Here is a tiny trained network, its code and every weight. The questions are about switching its units off for an input and a class, where a switched-off unit gives its printed mean instead of its output.

import numpy as np


def w(rows, s, z=0):
    codes = np.array(rows[::2]) - 128.0
    scale = np.full(codes.shape[1], s)
    scale[-1] = z or s
    return codes * scale


def f(y):
    return np.maximum(y, 0)


def log_softmax(a):
    a = a - a.max(-1, keepdims=True)
    return a - np.log(np.exp(a).sum(-1, keepdims=True))


def net(x, mask):
    res = np.array(x, float).reshape(1, 2) / 4 @ E
    y = f(res @ A[0][:, :-1].T + A[0][:, -1])
    res = res + np.where(mask, y, B[0][:, -1]) @ B[0][:, :-1]
    return log_softmax(res[-1] @ U[:, :-1].T + U[:, -1])


A, B = {}, {}
E = w([
[196,78,67,215],'x0',
[166,9,139,61],'x1',
],0.014)
A[0] = w([
[144,71,157,54,109],'n0',
[100,185,186,60,94],'n1',
[229,60,114,26,83],'n2',
[142,153,123,144,215],'n3',
[214,108,62,228,90],'n4',
[129,239,133,178,146],'n5',
[50,141,186,42,82],'n6',
[112,203,133,179,80],'n7',
[85,172,113,46,109],'n8',
[86,129,134,137,250],'n9',
[124,248,118,200,77],'n10',
[164,54,120,84,100],'n11',
],0.012,0.016)
B[0] = w([
[162,137,245,124,196],'n0',
[77,199,79,226,189],'n1',
[137,139,215,159,215],'n2',
[56,76,124,2,210],'n3',
[14,232,53,224,208],'n4',
[179,72,216,93,214],'n5',
[99,190,104,245,201],'n6',
[192,135,227,156,168],'n7',
[78,171,70,186,181],'n8',
[56,76,84,29,248],'n9',
[184,104,255,186,196],'n10',
[120,139,223,156,191],'n11',
],0.0088,0.016)
U = w([
[170,122,229,139,66],'0',
[71,195,70,213,95],'1',
[92,90,100,8,253],'2',
[189,143,61,108,59],'3',
],0.015,0.0076)

Each question gives the input, the list of numbers given to net, and the class t.
The units are the neurons (one row each of A and B). Each row of codes is followed by its name. A weight is (code - 128) times the scale printed after its matrix; where a second scale follows, it is the last column's (A, B and U).
mask holds one flag per neuron, in row order. A switched-off neuron (its flag False) gives its mean, the last column of its row in B, instead of its output. The means were averaged over made-up inputs and are rounded, as every weight is.
A unit's drop is (log p(t) with every unit on - log p(t) with that unit switched off) / (log p(t) with every unit on - log p(t) with every unit switched off).
The circuit of an input: a set's keep is (log p(t) with only the set's units on - log p(t) with every unit switched off) / (log p(t) with every unit on - log p(t) with every unit switched off). Starting from all 12 units, units are removed one at a time, each time the one whose removal leaves the highest keep (on an exact tie, the one counted first), for as long as the keep stays at least 0.8.
circuit, biggest first: the units of the circuit, biggest drop first
k most important neurons: the k neurons with the biggest drops, biggest first
drop when u is switched off: that unit's drop, to one decimal
input [5,4], class 1: circuit, biggest first -> [n4]
input [-6,-6], class 0: 3 most important neurons -> [n5; n10; n4]
input [7,6], class 1: 3 most important neurons -> [n4; n5; n10]
input [-5,-5], class 0: 2 most important neurons -> [n5; n4]
input [3,0], class 2: 3 most important neurons -> [n6; n1; n8]
input [-6,5], class 1: 3 most important neurons -> [n6; n1; n5]
input [-6,-7], class 0: 2 most important neurons -> [n5; n10]
input [-5,-6], class 0: 4 most important neurons -> [n5; n10; n4; n7]
input [4,2], class 1: 3 most important neurons -> [n4; n5; n9]
input [1,-5], class 0: drop when n10 is switched off -> 0.2
input [0,3], class 2: drop when n6 is switched off -> 0.1
input [2,-7], class 0: drop when n9 is switched off -> 0.0
input [-3,0], class 2: drop when n4 is switched off -> 1.0
input [-1,3], class 2: circuit, biggest first -> [n10]
